Here is a tiny trained network, its code and every weight. The questions are about switching its units off for an input and a class, where a switched-off unit gives its printed mean instead of its output.

import numpy as np


def w(rows, s, z=0):
    codes = np.array(rows[::2]) - 128.0
    scale = np.full(codes.shape[1], s)
    scale[-1] = z or s
    return codes * scale


def norm(h):
    return h / np.sqrt((h * h).mean(-1, keepdims=True) + 1e-5)


def f(y):
    return y / 2 * (1 + np.tanh(0.7978845608 * (y + 0.044715 * y**3)))


def log_softmax(a):
    a = a - a.max(-1, keepdims=True)
    return a - np.log(np.exp(a).sum(-1, keepdims=True))


def net(x, mask):
    res = np.array(x, float).reshape(1, 4) / 4 @ E
    u = 0
    for l in range(2):
        y = f(norm(res) @ A[l][:, :-1].T + A[l][:, -1])
        res = res + np.where(mask[u : u + 11], y, B[l][:, -1]) @ B[l][:, :-1]
        u += 11
    return log_softmax(norm(res)[-1] @ U[:, :-1].T + U[:, -1])


A, B = {}, {}
E = w([
[140,58,18,39,241,154,90,189,186],'x0',
[136,44,58,107,122,125,112,145,133],'x1',
[248,32,65,173,174,157,89,105,107],'x2',
[93,90,96,193,106,102,114,161,119],'x3',
],0.0013)
A[0] = w([
[184,58,123,33,178,147,132,112,110,92],'0.n1',
[154,78,99,170,104,113,131,116,140,112],'0.n2',
[150,126,97,150,121,147,97,164,153,118],'0.n3',
[6,99,100,82,126,96,181,207,160,84],'0.n4',
[178,96,172,216,97,110,148,79,63,44],'0.n5',
[78,202,201,80,89,136,253,39,98,1],'0.n6',
[58,74,71,165,112,106,115,153,164,98],'0.n7',
[181,104,150,164,126,121,110,40,64,2],'0.n8',
[242,231,191,123,148,215,155,47,147,133],'0.n9',
[195,118,217,98,140,252,190,26,114,87],'0.n10',
[165,161,65,93,150,148,95,126,127,77],'0.n11',
],0.0021,0.00063)
B[0] = w([
[109,115,102,87,89,175,79,176,186,200],'0.n1',
[124,242,133,164,110,150,125,107,127,148],'0.n2',
[86,133,167,114,67,118,113,141,141,137],'0.n3',
[102,165,63,237,104,63,55,57,91,203],'0.n4',
[191,76,102,182,147,250,58,122,67,213],'0.n5',
[159,191,157,80,33,141,201,241,142,254],'0.n6',
[78,231,71,112,148,38,106,147,83,152],'0.n7',
[110,125,116,159,123,131,94,98,91,162],'0.n8',
[35,112,119,171,119,99,128,132,174,249],'0.n9',
[77,107,45,149,124,62,158,161,86,210],'0.n10',
[182,92,164,97,145,77,156,129,154,142],'0.n11',
],0.0018,0.00098)
A[1] = w([
[146,166,236,99,55,116,244,138,126,12],'1.n1',
[87,144,112,17,194,161,145,157,161,173],'1.n2',
[116,204,232,119,48,110,211,121,89,9],'1.n3',
[62,139,70,164,117,43,69,132,79,1],'1.n4',
[101,220,236,212,60,73,111,95,39,116],'1.n5',
[201,82,147,206,117,177,117,56,32,55],'1.n6',
[192,94,114,220,109,210,109,38,47,26],'1.n7',
[204,37,131,236,78,154,122,118,94,74],'1.n8',
[134,206,251,81,63,77,181,126,133,118],'1.n9',
[238,37,52,38,194,106,98,166,178,95],'1.n10',
[74,214,240,105,233,145,177,128,206,162],'1.n11',
],0.0025,0.00055)
B[1] = w([
[51,206,14,33,110,197,195,128,116,186],'1.n1',
[226,62,175,220,114,116,67,104,112,182],'1.n2',
[134,156,59,60,137,194,170,127,167,213],'1.n3',
[75,170,72,165,142,88,144,95,141,144],'1.n4',
[166,41,132,58,176,153,104,97,200,254],'1.n5',
[165,202,91,137,93,40,62,232,91,197],'1.n6',
[116,168,159,150,60,58,53,199,59,204],'1.n7',
[183,207,232,100,66,56,116,190,85,198],'1.n8',
[127,108,81,118,88,232,167,145,73,200],'1.n9',
[148,140,234,82,104,242,147,18,226,248],'1.n10',
[163,85,154,183,141,88,186,148,4,169],'1.n11',
],0.0024)
U = w([
[200,30,176,102,187,214,65,31,247,177],'0',
[206,190,173,184,35,32,33,228,26,156],'1',
[70,185,58,36,65,241,254,152,82,190],'2',
[152,73,183,174,223,97,204,149,30,4],'3',
[5,118,23,204,177,9,96,101,162,93],'4',
],0.0064,0.0027)

Each question gives the input, the list of numbers given to net, and the class t.
The units are the neurons (one row each of A and B). Each row of codes is followed by its name. A weight is (code - 128) times the scale printed after its matrix; where a second scale follows, it is the last column's (A, B and U).
mask holds one flag per neuron, layer by layer. A switched-off neuron (its flag False) gives its mean, the last column of its row in B, instead of its output. The means were averaged over made-up inputs and are rounded, as every weight is.
A unit's drop is (log p(t) with every unit on - log p(t) with that unit switched off) / (log p(t) with every unit on - log p(t) with every unit switched off).
The circuit of an input: a set's keep is (log p(t) with only the set's units on - log p(t) with every unit switched off) / (log p(t) with every unit on - log p(t) with every unit switched off). Starting from the 12 units with the biggest drops (on a tie, the unit counted first), units are removed one at a time, each time the one whose removal leaves the highest keep (on an exact tie, the one counted first), for as long as the keep stays at least 0.8.
circuit, biggest first: the units of the circuit, biggest drop first
most important unit: the unit with the biggest drop
top k neurons: the k neurons with the biggest drops, biggest first
k most important neurons of layer l: the k neurons of layer l with the biggest drops, biggest first
drop of u: that unit's drop, to one decimal
input [7,-4,-5,-6], class 0: circuit, biggest first : (1.n2)
input [6,-3,-4,2], class 4: 3 most important neurons of layer 0 : (0.n4; 0.n5; 0.n7)
input [5,-6,-5,1], class 3: circuit, biggest first : (1.n11; 1.n2; 1.n6)
input [-8,-8,4,-5], class 2: circuit, biggest first : (1.n1; 1.n3)
input [2,0,2,7], class 4: circuit, biggest first : (0.n7; 1.n4)
input [-4,2,-3,8], class 2: circuit, biggest first : (1.n2; 1.n7)
input [4,-8,0,-7], class 3: top 2 neurons : (1.n11; 1.n2)
input [4,-6,0,-8], class 3: top 3 neurons : (1.n11; 1.n5; 0.n9)
input [6,-1,-4,2], class 4: 2 most important neurons of layer 1 : (1.n5; 1.n4)
input [2,-1,7,7], class 1: 2 most important neurons of layer 1 : (1.n5; 1.n8)
input [3,-6,1,5], class 4: 2 most important neurons of layer 0 : (0.n6; 0.n7)
input [3,7,-8,-2], class 4: drop of 0.n4 : 0.8
input [0,-6,8,-2], class 1: drop of 1.n2 : 0.0
input [6,-4,-8,6], class 4: most important unit : 0.n4
input [2,-4,6,5], class 1: drop of 1.n5 : 0.1
